(in the rows, 128 means zero)
Facts:
Θ statu <- banefa,begrin,deflen,dridrun,grodrem,kisi,klinim,klustu,kone,mustes,pugas,riflar,sodafo,tretran,trigrol,trikem,zopovus
Θ fludo <- bastum
Θ biflodis <- begrin,grodrem
Θ flerotir <- biflodis,pugas,tukle,zisesten
Θ tretran <- biflodis,pugas
Θ trigrol <- deflen,foplus,kanem,nunu,plofe,pudas,sodafo,stenu,vamutes,vopli,vuples
Θ kleru <- deflen,dudol,flerotir,kledur,liflum,mibres,pleven,zisesten
Θ zopovus <- dridrun
Θ riflar <- dridrun,duflin,lostan
Θ kivul <- dridrun
Θ klupil <- drilom
Θ flerol <- dudol
Θ zisesten <- dudol
Θ skivuvu <- fakli
Θ tukle <- flepla,fludo,trikem
Θ robi <- flerotir,tiflik,vopli
Θ klustu <- flerotir,vopli
Θ kledur <- fludo
Θ deflen <- gifus,gride,robi,stosom
Θ dridrun <- gride
Θ vuples <- gride,klupil,lisku,lostan,riflar
Θ vetrum <- kisi,klustu,pleven
Θ vopli <- klinim,stenu,zopovus
Θ lostan <- nogras,skivuvu
Θ kisi <- nunu,vopli,zisesten
Θ toskek <- pazan
Θ flidrol <- pazan
Θ gifus <- pugas
Θ letro <- skivuvu
Θ sodafo <- stosom
Θ gride <- suskulas
Θ pudas <- tiflik
Θ plofe <- toskek
Θ vapu <- toskek
Θ zagilok <- toskek
Θ banefa <- toskek,trikem
{banefa,bubra,deflen,drarus,dudol,fakli,gifus,kone,lisku,pleven,stovum,toskek,trepum} Λ 197
{bapum,bastum,begrin,fluri,kivul,kledur,lostan,stenu,taplok,todi,vuples} Λ 423
{biflodis,dridrun,drilom,duflin,flerotir,geve,gride,griku,kanem,kisi,klagrevur,klustu,liflum,nunu,pazan,pugas,riflar,sabam,sabo,sodafo,stosom,suskulas,tretran,tukle,vopli,zagilok,zisesten} Λ 626
{filem,grodrem,klupil,nogras,ruzus,vamutes,vapu} Λ 54
{flepla,klamo,kleru,lastik,letro,mibres,mustes,mutor,pudas,skivuvu,tiflik,trigrol,trikem} Λ 192
α:
drarus > letro > pazan
fakli > bapum > sabo > dudol
fluri > gride > suskulas > grodrem
gibi > gifus > toskek > flidrol > sabam > kivul > robi > statu
klagrevur > banefa > ruzus > geve > vuples
lisku > klustu
lostan > liflum
mustes > riflar > bubra > stovum > dridrun
mutor > flepla > klamo
pleven > plofe > zagilok > begrin > vibrebril > taplok > skeklek > kluskotal
tretran > biflodis > kleru > skivuvu > kone > tukle
vapu > mibres

Known rows:
skeklek: [138 148 134 113 145 106 103 126 120 135 123  97 126 169 150 141 101 167
 115 124 126 106 170  97 137 137 124 147 113 126 143 126 152 133 155 157
 164 117 129 114 134 129 100 125 141 154 125 123 159 116 121]
banefa: [107 130 112 114 127 116 132 112 134 146 122 147 116 127 140 133 139 125
 115 116 130 146 130 130 137 126 109 131 129 115 104 128 131 129 111 106
 121 130 129 153 141 120 138 155 117 105 137 116 163 141 128]
zagilok: [133 118 107 165 123 145 115 119 107 131 132 128 131 135 124 106 139 138
 147 143  97 155 114 134 144 110 128 124 114 128 126 133 114 113 134 115
 121 133 120 151 116 130 156 100 140 110 127 157 138 110 124]
gulaso: [145 149 129 126 126 124 113 117 132 120 111 104 136 138 163 126 126 148
 118 135 135 118 118 127 131 137 143 112 143 139 132 123 103 131 142 146
 159 101 144 102 138 111 100 129 131 132 121 139 126 131 128]
duflin: [125 112 128 105 116 135 116 114 131 135 133 144 110 158 102 150 141 132
 134 127 129 117 136 123 130 102 103 137 122 119 153 135 129 117 103 120
 126 136 119 139 124 145 133 145 139 148 130 140 134 129 127]
lostan: [132 144 121 122 145 140 137 119 159 146 130 132 133 158 123 150 139 109
 137 130 134 136  93 147 126 119 147 140 140 119 132 128 123  95 108 112
 116 147 121 151 116 136 139 107 141 133 109 121 132 117 108]
nogras: [125 146 125 115 137 128 124 132 153 131 127 134 126 168 132 148 114  99
 128 126 141 133 100 133 120 127 142 147 119 142 139 133 123 104 125 126
 104 131 107 120 109 116 147 104 152 166 109 134 113 127 121]
liflum: [132 102 127 140 110 122 136 140 122 113 133 127 131  61 112 116 146 119
 111 159 134 133 124 130 122 137 126 105 158 117 128 119 131 166 117 134
 128 125 139 130 135 127 106 147  95 110 140 122  97 135 157]
stovum: [145 138 136 118 137 122 105 115 101 115 107 115 125 160 127 117 106 165
 105 104 126 114 145  90 134 139 128 136 116 133 132 148 108 120 146 139
 146 116 135 114 131 116 122 140 131 134 128 141 131 140 134]
dridrun: [144 124 145 119 110 139 131 158 135 115 145 144 131 129 120 133 147 116
 149 135 138 122 118 159 131 106 102 121 127 124 134 132 143 143 127 140
 118 130 115 103 127 154 143 151 157 175 134 141 109 131 126]
pazan: [135 113 124 133 120 138 101 120 111 116 145 123 120 133 108 131 129 120
 130 145 117 129 113 119 119 128 138 132 119 132 164 136 113 113 121 135
 117 135 118 125  97 127 139  98 148 143 125 157  92 127 146]
klamo: [132 127 121 144 127 132 110 115 118 118 121 120 124 140 129 114 117 141
 126 147 100 128 114  98 123 145 150 129 113 140 138 137  99 119 144 126
 129 111 130 118 118 114 139 100 130 117 112 162 104 119 134]
flerotir: [124  99 121 155 125 138 147 150 106 128 146 128 121  71 104 100 134 118
 136 144 114 143 137 130 119 136 132 123 118 121 111 127 150 142 132 123
 120 142 128 138 129 150 136 116 111 104 141 116 126 120 130]
fakli: [135 135 132 103 124 141 129 110 177 122 115 135 134 158 132 159 135 119
 111 142 151 106  98 130 125 117 143 124 160 128 142 118  93 111 113 134
 131 104 138 115 131 118 117 127 131 148 110 135 106 125 127]
vetrum: [119 139 120 161 151 125 159 139 124 136 137 126 141  93 157  95 123 110
 154 121 110 161 135 154 127 140 146 115 124 124  88 124 146 129 147 117
 139 136 128 145 138 123 140 115 116  80 131 110 177 125 110]
klinim: [123 140 149 113 130 132 131 137 154 123 137 137 141 113 149 140 130  98
 135 120 158 134 114 167 111 137 122 111 152 128 126 118 139 141 108 148
 137 125 123 116 131 126 112 148 145 153 140 116 111 141 137]
bubra: [130 127 125 118 129 125 101 102 109 137 104 117 133 157 133 120 109 160
 105 119 116 119 144  90 138 139 129 127 126 145 137 131 106 114 129 126
 146 113 140 131 128 105 115 131 126 118 123 142 121 131 139]
taplok: [147 143 138 119 140 112 113 132  96 138 110 100 117 161 126 136 108 182
 103 104 120 100 155 112 149 142 120 151 124 119 136 131 144 127 151 143
 145 131 130 105 132 135 114 134 137 146 124 117 139 118 116]
kluskotal: [127 147 132 112 145 107 111 121 119 137 128  86 132 170 159 145 100 168
 116 115 119  99 182  93 138 137 116 140 112 128 145 126 151 140 142 152
 156 112 132 115 141 122 111 122 145 154 126 116 155 101 112]
trikem: [117 113 135 118 119 142 135 143 130 114 144 134 121  99 112 140 119  86
 137 127 134 131 123 120 109 136 133 133 121 145 140 132 140 136 127 137
 105 142 112 127 116 128 136 112 123 141 123 124  86 128 143]

Rows:
No name comes twice in this set of rows, the named rows included.
[115 132 133 137 141 102 138 116 106 138 117 115 135 106 151 106 117 141
 124 100 131 133 167 114 126 144 131 120 125 126 107 123 131 140 142 134
 154 116 154 136 148 119 109 148 104  80 146 106 162 138 129] -> flerol
[127 144 124 136 145 140 148 116 153 140 119 133 136 144 140 130 129 123
 135 124 123 133 103 121 127 125 153 134 130 129 113 124 116 103 132 102
 119 128 130 140 140 124 137 110 109 107 109 117 153 122 103] -> vapu
[110 165 119 153 143 126 163 165 153 162 136 129 159 146 197  90 146 150
 170 120  98 155 144 183 154 110  85 111 121 110  62 111 178 158 148 135
 136 128 129 118 162 138 155 132 144 118 149  96 249  86 101] -> statu
[ 99 109 119 162 123 120 154 132  96 147 117 136 136  98 142  69 129 157
 136 116  84 162 158 113 153 137 108 108 119 131  72 134 134 149 140 106
 132 130 154 153 158 118 141 147  83  37 159 110 192 126 143] -> kleru
[142 120 138 150 117 133 155 174 111 123 136 115 138  86 133 104 139 150
 137 140 111 127 152 150 133 116 109 110 134 119  99 123 159 166 152 142
 128 126 134  97 149 149 127 148 120 124 150 122 150 106 131] -> tukle
[122 146 132 141 150 120 152 165 130 140 155 109 130 125 149 111 110 111
 166 120 109 141 154 154 125 135 124 131 108 119 101 123 182 149 151 146
 126 137 111 126 133 139 140 106 145 137 139 101 179  96 112] -> robi

The same elements again, as new rows of numbers:
Known rows:
fakli: [123 126 150 110 148 135 162 128 127 138 146 106 129  95 133 188 122 122
 178 113 113 143 115 118 123 116 105 159 146 128 144 114 141 144 118 132
 130 109]
tretran: [ 73 133 112 160 125 161 144  61  84 142 135  89 116 101 103  91 137 131
 111 106 138 142 123 104 133 125  73 168 165 113 170 146 183 135 116 126
 131 106]
lisku: [109 109 148 108 141 154 128 125 146 117 130 119 133 101 147 215 159 129
 186 104  99 136 114 153 165 103 109 140 155 139 167 121 130 159 118 135
 125 109]
drarus: [112 130 151  95 163 141 187 137 113 134 157 102 112  89 112 194 109 131
 173 100 134 136 125 107 106 119 108 151 129 148 144 116 139 141 106 131
 139 108]
letro: [105 122 136 113 155 139 157 135 109 127 147 108 121 124 110 203  91 150
 160 105 135 124 128 101 100 113 131 142 142 138 133 127 145 116 109 133
 127 120]
plofe: [164 110 154 107 162 155 147  94 138 156 152  66 164 119  80 110 126 147
 157 148 103 117  99  96 117  98 117 136  89 128 178 144 123 123 138 126
 101 133]
statu: [115 115 126 131  45 192  66  74  79 106  74  98 116 186  98  14 116 162
  73 156 200  98 185  77 136 127 133  73  84 130  76 169 112  50 146 146
 204 195]
stosom: [137 108 137 155 124 147 153 128 130 129 115 123 109 101 112 131 110 119
 151  93 125 136 130 151  84 131 113 112 114 129 125 131  96 115 139 134
 143 135]
kisi: [ 96 122 118 149 112 169 116  60 101 130 126 108 129 124  84  68 135 132
 114 131 147 121 142 110 124 135 107 129 143 108 129 151 150 124 128 115
 151 144]
zisesten: [168 120 131 153 136 134 112  86 111 141 148 159 133 137  85 125 109 101
 154 135 109 133 131 139 104 161 144 126 145  78  68 117 156 142 146  98
 149 169]
vamutes: [157  96 146 110 173 157 121 106 142 156 136  82 182 132  88 109 127 142
 147 148 116 108 130 105 109 107 129 123  91 123 164 148  95 124 145 127
 129 142]
trigrol: [ 98  98 135 154 133 191 111  50 118 145 134  30 169 158  65  81 136 158
 102 162 135  99 129  76 136  96 101 135 129  92 180 176 130 114 134 125
 136 139]
mibres: [153 115 140 140 126 157 139  91 100 129 166 141 145 148  79 180 100 109
 150 117 109 131 123 136 116 139 143 127 164  73 109 116 155 164 116  96
 151 136]
deflen: [146  96 156 157 101 169 158  80 128 134 149  90 133 112  75 110 133  88
 119 120 127 126 135 137 105 124  94 113 114  85 152 135  89 140 132 122
 183 133]
dudol: [162 116 144 118 105 158 119 101 115 131 140 136 137 148  99 135 122 104
 150 137 126 122 149 127 118 137 143 109 127  88  82 120 129 134 133 112
 196 160]
klinim: [103 119 141 141 110 168 117  69  97 134 112  89 128 138  91  85 115 140
 117 127 147 126 137  96 141 120  92 137 128 118 147 146 150 119 128 129
 137 140]
grevem: [126 119 146 103 139 136 145 135 105 127 127 120 111 113 108 153  93 144
 154 115 146 128 142 107 119 131 123 124 114 156 124 129 138 105 127 132
 120 140]
stenu: [156 101 150 115 158 151 124  83 151 136 138  78 160 133  88 111 131 151
 160 150 131 105 121 102 111 110 127 127 107 118 152 138 112 112 139 125
 135 140]
pudas: [148  97 147 115 163 158 124 111 150 150 149  58 174 140  72 132 118 160
 150 155 103 100 116  99 107 103 136 125 103 114 161 152 104 111 148 126
 118 146]
klamo: [113 120 134 117 146 145 142 133 115 128 134 106 119 136 114 173  85 152
 157 113 143 114 141 103 108 119 135 130 129 133 119 129 130 106 124 134
 144 129]

Rows:
No name comes twice in this set of rows, the named rows included.
[153 121 143 105  76 160  78 131 109 111  91 127 124 177 119  70  91 159
 117 150 174 103 181 103 123 121 170  67  71 150  52 148  90  49 157 151
 180 198] -> kluskotal
[141 110 159 148 118 141 200 134 140 132 129 112 105  80 140 173 106  99
 157  70 120 145 122 145  92 114  85 134 116 124 133 105  92 129 130 149
 158 110] -> gifus
[ 94 134 119 154 123 165 144  58  88 136 131  96 120 113  93  93 128 128
 119 115 142 131 132 106 125 132  91 143 151 106 143 147 166 135 121 112
 151 127] -> klustu
[126 109 135 133 127 152  87 122 128 123 109 119 137 156 143 167 110 151
 158 125 122 121 138 125 136 113 142 120 134 122 101 129 129 106 144 146
 153 148] -> skivuvu
[ 71 124 133 147 105 173 140  65  90 132 125  76 131 123 112 102 136 130
 106 124 151 126 137  91 143 111  62 156 158 112 161 144 164 136 111 128
 170 114] -> banefa
[108 117 124 156 116 161  95  69 104 136 109 111 146 149 119  80 106 138
 103 127 156 119 157 104 124 110 102 134 131 117 126 142 137 111 132 133
 165 142] -> grodrem
[136 105 133 127 149 142  98 125 137 131 107 138 145 134 130 158 110 134
 162 119 125 126 144 142 135 117 128 130 131 140 120 125 125 129 137 140
 133 142] -> nogras
[102 111 131 161 127 151 102  95 108 142 117  95 135 149 122 117  99 152
 123 127 136 123 135  93 130 115 100 152 157 111 122 133 160 109 141 138
 153 144] -> trikem
[131 104 146 141 139 141 130 125 133 137 126 105 125 142 111 161  98 141
 154 112 123 127 130 122 105 117 122 133 132 123 113 120 119 111 139 137
 152 147] -> tiflik
[180 107 146 139 122 142 117  72 110 118 151 169 135 150  74 152 102  92
 164 136 131 127 132 139 111 157 152 112 145  65  86 113 143 158 121  93
 159 149] -> kledur
[154 119 148 130 138 108 105 119 123 154 111 143 130 139 140 135  83 134
 164 134 114 140 118 109 121 129 114 154 124 128  88 115 159 108 157 138
 122 160] -> fludo
[ 66 118 127 162 129 164 142  62  93 132 137  85 127 128  98 126 117 133
 113 113 140 127 123  91 141 106  85 162 169 106 173 144 173 141 108 126
 132 106] -> mustes
[130 118 148 113 128 146 131 121 133 142 129 100 135 121 136 147 114 129
 158 122 124 128 133 109 116 124 112 137 127 133 117 118 135 114 140 135
 160 131] -> toskek

The same elements again, as new rows of numbers:
Known rows:
gifus: [116 116 142 130 103 102  94 127 152  87 135 117 164 203 129 126  83 104
 145 116 127 136 130 140 115 175 104 123 166  94 133 133 157 120 144 158
 148 173 117 125 153  86 118 169  98 140 137 127 172]
zopovus: [113 117 138 128 105 116 114 143 165 107 114 113 152 207 141 111  74 115
 132  92 129 146 119 110 127 175  98 102 151  85 131 114 160 126 143 126
 131 163 117 116 146 100 101 184 121 153 126 134 181]
pudas: [121 125 131 135  96 117 108 140 164 116 113 115 148 208 124 114  77 109
 138 107 116 146 122 114 129 187 103 135 149  95 119 119 159 131 140 148
 118 167 113 135 149  94  99 187 122 151 129 134 154]
fludo: [102 138 127 130 115 119 104 137 171 110 115  93 161 206 126 100  83 112
 141  98 123 147 126 119 115 195  93 114 162  97 127 136 171 135 145  73
 131 157 134 109 141  77 119 190 107 149 150 115 181]
dridrun: [125 132 136 146  94 128 123 144 150 101 111 119 144 214 127 104  77 134
 110 109 108 157 101  86 141 184  90  98 140  99 119 116 183 137 143 141
  87 181 119 133 134 111  76 194 107 150 110 104 161]
kanem: [127 143 132 144  97 108 110 138 149 112 111 131 144 196 119 114  75 129
 137 116 118 147 116 107 119 185 101 120 150  95 130 120 155 131 143 152
 119 174 113 130 147 102  92 177 119 154 120 127 148]
drilom: [117 131 121 135  81 112 106 131 148  93 114 152 149 212 137 133  72 116
 113 123 135 154 103 110 126 177 114 113 143  91 133 125 159 137 137 143
 118 166 128 138 129 101  78 174 135 148 114 118 149]
ruzus: [ 79 162  91 125  78 118  70 134 162 101 114 149 148 217 106 145  80  86
 127 124 133 163 126  92 129 189 133 128 162 104 130 143 159 132 145  91
 121 163 154 140 132  71 105 194 131 170 146 128 120]
fluri: [ 99 187 108 147  72 131  81 102 142 123  89 158 147 210 119 148  78  88
 143 125 153 165 113 150 101 218 109 156 153 108 127 150 146 134 134 125
 129 140 144 153 105  59  92 160 150 122 150 132 135]
robi: [115  68 143 114 109 150 126 167 194 107 111  69 146 197 136  68  80 106
 140 134  85 170  95  86 124 190  79 112 164  88 113 126 168 129 127 102
  88 146 142 133 148  99  98 171  87 157 136 133 163]
mibres: [106 143 124 137 113  93  86 123 158 111 136 117 169 210 120 104  79 108
 142 115 132 126 121 141  99 197 110 152 153 102 117 143 167 145 145 100
 140 170 125 114 151  81 123 185  96 132 146 108 182]
klustu: [116 132 134 136 102 108 100 124 162 110 130 127 160 209 120 109  79 110
 152 107 122 129 122 145 100 186 110 134 158 103 119 138 156 130 145 169
 137 179 122 138 158  81 118 177 106 136 131 122 170]
tretran: [132 132 148 134  96 126 100 123 164 126 109 132 155 203 118 124  83 103
 148 104 135 137 116 153 112 187  94 155 157 104 127 127 142 122 129 162
 141 157 115 136 138  79 114 167 133 108 151 130 170]
trikem: [127 157 127 144 114  91 107 141 149 121 108 121 145 194 118 107  79 134
 144 111 115 142 120 102 112 193  96 130 153  96 124 119 166 137 150 113
 127 174 108 110 145 107 106 193 121 155 131 121 153]
pugas: [127 158 132 152 114 100 109 133 148 108 111 123 152 194 124 104  78 147
 137 114 125 141 113 114 107 186  95 128 147 100 130 129 165 142 151 106
 118 178 116 113 145 105 106 184 118 139 127 101 158]
sodafo: [128 136 136 138 100 117 109 138 159 113 110 126 144 202 119 111  79 124
 145 112 116 144 116 112 121 182 101 125 151  97 125 124 157 130 137 151
 119 174 114 132 146  97  99 179 119 143 127 125 156]
drarus: [100 156 123 126  81 125  77 111 133 100 107 128 157 199 125 170  87  78
 127 128 153 175 130 139 120 203 101 124 170  97 143 135 157 119 125 110
 153 132 147 126 112  64 100 167 144 139 167 135 146]
klagrevur: [101 166 112 132  78 124  76 108 144 115 104 137 155 207 124 154  83  85
 129 127 151 164 118 143 105 211 109 138 160  99 137 139 149 134 130 123
 145 136 144 135 113  60  94 171 150 140 163 134 145]
lostan: [124 140 137 148  70 127  97 120 146 110 103 175 150 214 138 144  69 105
 123 107 161 142  88 156 117 174 115 146 137 100 126 134 139 130 125 189
 120 154 120 162 109  91  76 146 152 108 111 128 158]
kleru: [ 93 102 129 108  89 155  85 152 217 115 132 113 160 235  90 108  93  74
 158  93 103 130 117 131 138 175 122 144 163 115 112 149 148 123 129 136
 113 167 136 158 171  49 140 188  98 133 163 127 177]

Rows:
No name comes twice in this set of rows, the named rows included.
[ 79 178  92 144  78 110  77 100 147  99 112 157 150 213 120 136  72  85
 143 130 132 155 119 134  88 212 122 138 154 104 117 159 157 140 142 135
 126 158 158 156 126  58  92 170 126 149 131 132 130] -> bapum
[105 179 120 155 104 124  95 125 154 112 107 133 150 208 105 100  80 124
 160 119 116 144 108 127  97 205  99 147 149 115 116 160 160 143 148 100
 102 170 140 139 129  71 115 176 107 119 141  99 145] -> bastum
[107 127 128 127 105 102 106 133 159 114 115 116 146 193 140 121  72 105
 155  96 120 149 144 119 108 193 106 101 168  82 131 105 147 117 149 185
 157 160 114 121 158  90 101 185 131 179 122 170 159] -> plofe
[126 131 137 132  76 115  95 121 125  86 112 151 158 207 150 173  77  99
 101 117 172 158 108 141 129 171 113 119 153  88 153 121 158 123 121 140
 149 143 124 125 105 101  80 159 146 124 131 126 161] -> fakli
[ 86 176  96 142  75 131  81 116 150 103 100 147 142 217 117 135  78  93
 141 131 125 168 110 117 104 212 113 130 149 105 116 154 158 138 137 118
 106 153 154 159 115  60  89 172 130 151 138 123 123] -> todi
[136 144 143 143 104 107 101 126 149 132 107 133 152 197 127 128  78 120
 137 103 141 136 118 142 114 190 100 147 153  97 131 118 147 128 130 143
 146 157  99 120 133 100 104 175 148 125 140 130 171] -> mustes
[114  92 141 112  79 146 106 147 190 122 117 111 146 219 113 118  82  86
 148 103 106 141 115 124 143 179 104 128 156  98 114 116 145 113 118 204
 120 156 117 157 161  77 105 181 120 158 136 158 162] -> trigrol
[ 86 157  96 144  80 153 102 130 154 101  97 125 139 213 122  99  78  91
 127 150  99 195  95  81 113 217  93 127 156 109 106 149 179 143 131 104
  67 155 165 162 112  69  66 182 102 152 130 112 112] -> taplok
[110 150 120 138 111  93  92 123 152 115 129 116 160 202 125 109  77 112
 150 115 123 133 127 133  92 199 111 141 159  99 122 137 165 138 149 113
 144 172 122 110 153  82 119 187 105 137 142 120 170] -> flepla
[124 163 132 159  97 109 111 135 146 116  99 143 143 198 122 101  73 139
 152 113 117 142 109 114 104 187  99 141 142 104 118 135 153 138 150 148
 109 182 113 145 133 104  98 171 120 134 111 112 144] -> stenu
[118 133 140 134 115 104 112 142 158 110 111 111 152 194 141 105  73 129
 133  91 126 147 124 103 120 182  97 109 152  85 133 115 166 132 152 110
 130 165 112 106 142 106 105 188 117 154 124 125 175] -> klinim
[115 110 132 142  81 159 124 151 178 105 102 120 139 217 124  83  75 102
 127 130  93 170  86  96 130 190  89 125 145 106 104 133 168 133 125 174
  60 170 130 178 133  87  71 170  98 136 106 119 141] -> kivul

